Here is a tiny trained network, its code and every weight. The questions are about switching its units off for an input and a class, where a switched-off unit gives its printed mean instead of its output.

import numpy as np


def w(rows, s, z=0):
    codes = np.array(rows[::2]) - 128.0
    scale = np.full(codes.shape[1], s)
    scale[-1] = z or s
    return codes * scale


def f(y):
    return y / 2 * (1 + np.tanh(0.7978845608 * (y + 0.044715 * y**3)))


def log_softmax(a):
    a = a - a.max(-1, keepdims=True)
    return a - np.log(np.exp(a).sum(-1, keepdims=True))


def net(x, mask):
    res = np.array(x, float).reshape(1, 4) / 4 @ E
    y = f(res @ A[0][:, :-1].T + A[0][:, -1])
    res = res + np.where(mask, y, B[0][:, -1]) @ B[0][:, :-1]
    return log_softmax(res[-1] @ U[:, :-1].T + U[:, -1])


A, B = {}, {}
E = w([
[169,206,168,120,204,242],'x0',
[113,199,233,121,173,36],'x1',
[253,115,176,121,59,116],'x2',
[183,33,111,134,240,96],'x3',
],0.0046)
A[0] = w([
[119,181,199,130,171,43,104],'n0',
[139,103,90,129,107,162,79],'n1',
[115,153,129,129,104,134,91],'n2',
[25,132,91,135,181,139,93],'n3',
[86,188,134,140,47,153,113],'n4',
[155,173,151,125,175,210,99],'n5',
[86,182,134,123,50,151,99],'n6',
[97,80,109,125,75,57,95],'n7',
[249,115,160,135,67,110,94],'n8',
[95,81,101,118,73,43,110],'n9',
[158,180,145,125,178,221,102],'n10',
[144,137,128,129,124,136,18],'n11',
[129,135,128,129,130,123,25],'n12',
[9,126,87,129,194,139,79],'n13',
[136,98,83,135,107,174,89],'n14',
[135,83,71,133,101,193,105],'n15',
[101,86,101,130,76,54,83],'n16',
[153,163,147,115,169,193,96],'n17',
[164,79,107,132,200,103,90],'n18',
[167,72,107,125,210,104,94],'n19',
[135,127,130,119,120,127,4],'n20',
[156,72,117,132,198,110,82],'n21',
[138,88,68,135,100,192,93],'n22',
[127,125,142,130,141,110,59],'n23',
[92,167,123,115,89,142,95],'n24',
[130,135,132,123,138,139,22],'n25',
[126,127,127,130,127,131,17],'n26',
[115,173,197,131,163,56,106],'n27',
[232,121,152,124,71,121,77],'n28',
[134,84,70,128,101,195,92],'n29',
[120,150,157,127,142,92,53],'n30',
],0.012,0.0048)
B[0] = w([
[111,144,79,91,124,1,252],'n0',
[77,153,115,112,105,94,146],'n1',
[95,117,153,121,93,129,123],'n2',
[126,202,194,94,173,165,204],'n3',
[190,61,205,121,86,100,218],'n4',
[101,126,116,236,131,135,202],'n5',
[142,79,202,119,58,112,204],'n6',
[91,135,116,228,129,145,206],'n7',
[138,211,216,84,207,162,251],'n8',
[140,129,103,246,154,143,231],'n9',
[109,122,110,251,139,130,219],'n10',
[12,159,163,140,74,135,92],'n11',
[15,150,157,131,72,131,91],'n12',
[117,219,227,97,189,155,221],'n13',
[87,144,107,105,115,79,167],'n14',
[138,138,92,98,145,29,212],'n15',
[70,140,127,228,117,140,200],'n16',
[97,132,117,207,117,142,177],'n17',
[149,88,191,128,56,119,200],'n18',
[166,76,200,131,49,111,218],'n19',
[9,162,165,132,64,135,89],'n20',
[111,92,193,127,44,126,192],'n21',
[107,147,97,99,124,36,205],'n22',
[53,146,135,118,70,131,106],'n23',
[112,114,162,103,70,142,151],'n24',
[21,158,153,143,65,135,92],'n25',
[15,156,157,131,65,134,89],'n26',
[109,148,81,94,119,29,233],'n27',
[71,203,204,100,157,170,215],'n28',
[103,146,97,97,121,34,206],'n29',
[19,153,130,114,72,107,126],'n30',
],0.033,0.0041)
U = w([
[96,112,85,253,149,145,131],'0',
[109,202,188,73,194,170,110],'1',
[95,127,46,78,120,29,147],'2',
[167,33,188,116,34,132,121],'3',
[205,42,4,85,192,223,253],'4',
[33,117,93,96,80,185,69],'5',
[29,109,97,92,82,183,71],'6',
],0.0063,0.0026)

Each question gives the input, the list of numbers given to net, and the class t.
The units are the neurons (one row each of A and B). Each row of codes is followed by its name. A weight is (code - 128) times the scale printed after its matrix; where a second scale follows, it is the last column's (A, B and U).
mask holds one flag per neuron, in row order. A switched-off neuron (its flag False) gives its mean, the last column of its row in B, instead of its output. The means were averaged over made-up inputs and are rounded, as every weight is.
A unit's drop is (log p(t) with every unit on - log p(t) with that unit switched off) / (log p(t) with every unit on - log p(t) with every unit switched off).
The circuit of an input: a set's keep is (log p(t) with only the set's units on - log p(t) with every unit switched off) / (log p(t) with every unit on - log p(t) with every unit switched off). Starting from the 12 units with the biggest drops (on a tie, the unit counted first), units are removed one at a time, each time the one whose removal leaves the highest keep (on an exact tie, the one counted first), for as long as the keep stays at least 0.8.
circuit, biggest first: the units of the circuit, biggest drop first
most important unit: the unit with the biggest drop
k most important neurons: the k neurons with the biggest drops, biggest first
drop of u: that unit's drop, to one decimal
input [6,6,-5,-5], class 0: circuit, biggest first => (n10)
input [4,-8,-6,8], class 2: 4 most important neurons => (n15; n29; n22; n14)
input [-7,6,2,5], class 0: 2 most important neurons => (n9; n7)
input [8,8,4,8], class 0: 2 most important neurons => (n10; n5)
input [4,-7,-7,2], class 1: 3 most important neurons => (n13; n3; n0)
input [-6,0,3,6], class 0: 2 most important neurons => (n9; n7)
input [2,4,5,6], class 3: 2 most important neurons => (n19; n13)
input [3,4,-1,-2], class 2: 4 most important neurons => (n9; n0; n27; n7)
input [5,6,-4,5], class 2: 3 most important neurons => (n0; n27; n9)
input [7,3,-7,-8], class 3: 3 most important neurons => (n4; n6; n24)
input [-2,-3,-7,-7], class 1: 4 most important neurons => (n13; n3; n19; n18)
input [4,-6,-5,-5], class 2: 4 most important neurons => (n8; n29; n15; n22)
input [5,6,-2,-3], class 2: 3 most important neurons => (n0; n27; n9)
input [-2,6,5,-7], class 3: most important unit => n4
input [-1,2,-3,-3], class 4: 2 most important neurons => (n8; n28)
input [-4,7,-8,-4], class 1: drop of n3 => 2.2
input [-5,-8,8,3], class 1: drop of n0 => 0.3
input [3,8,-3,-4], class 2: drop of n0 => 0.0
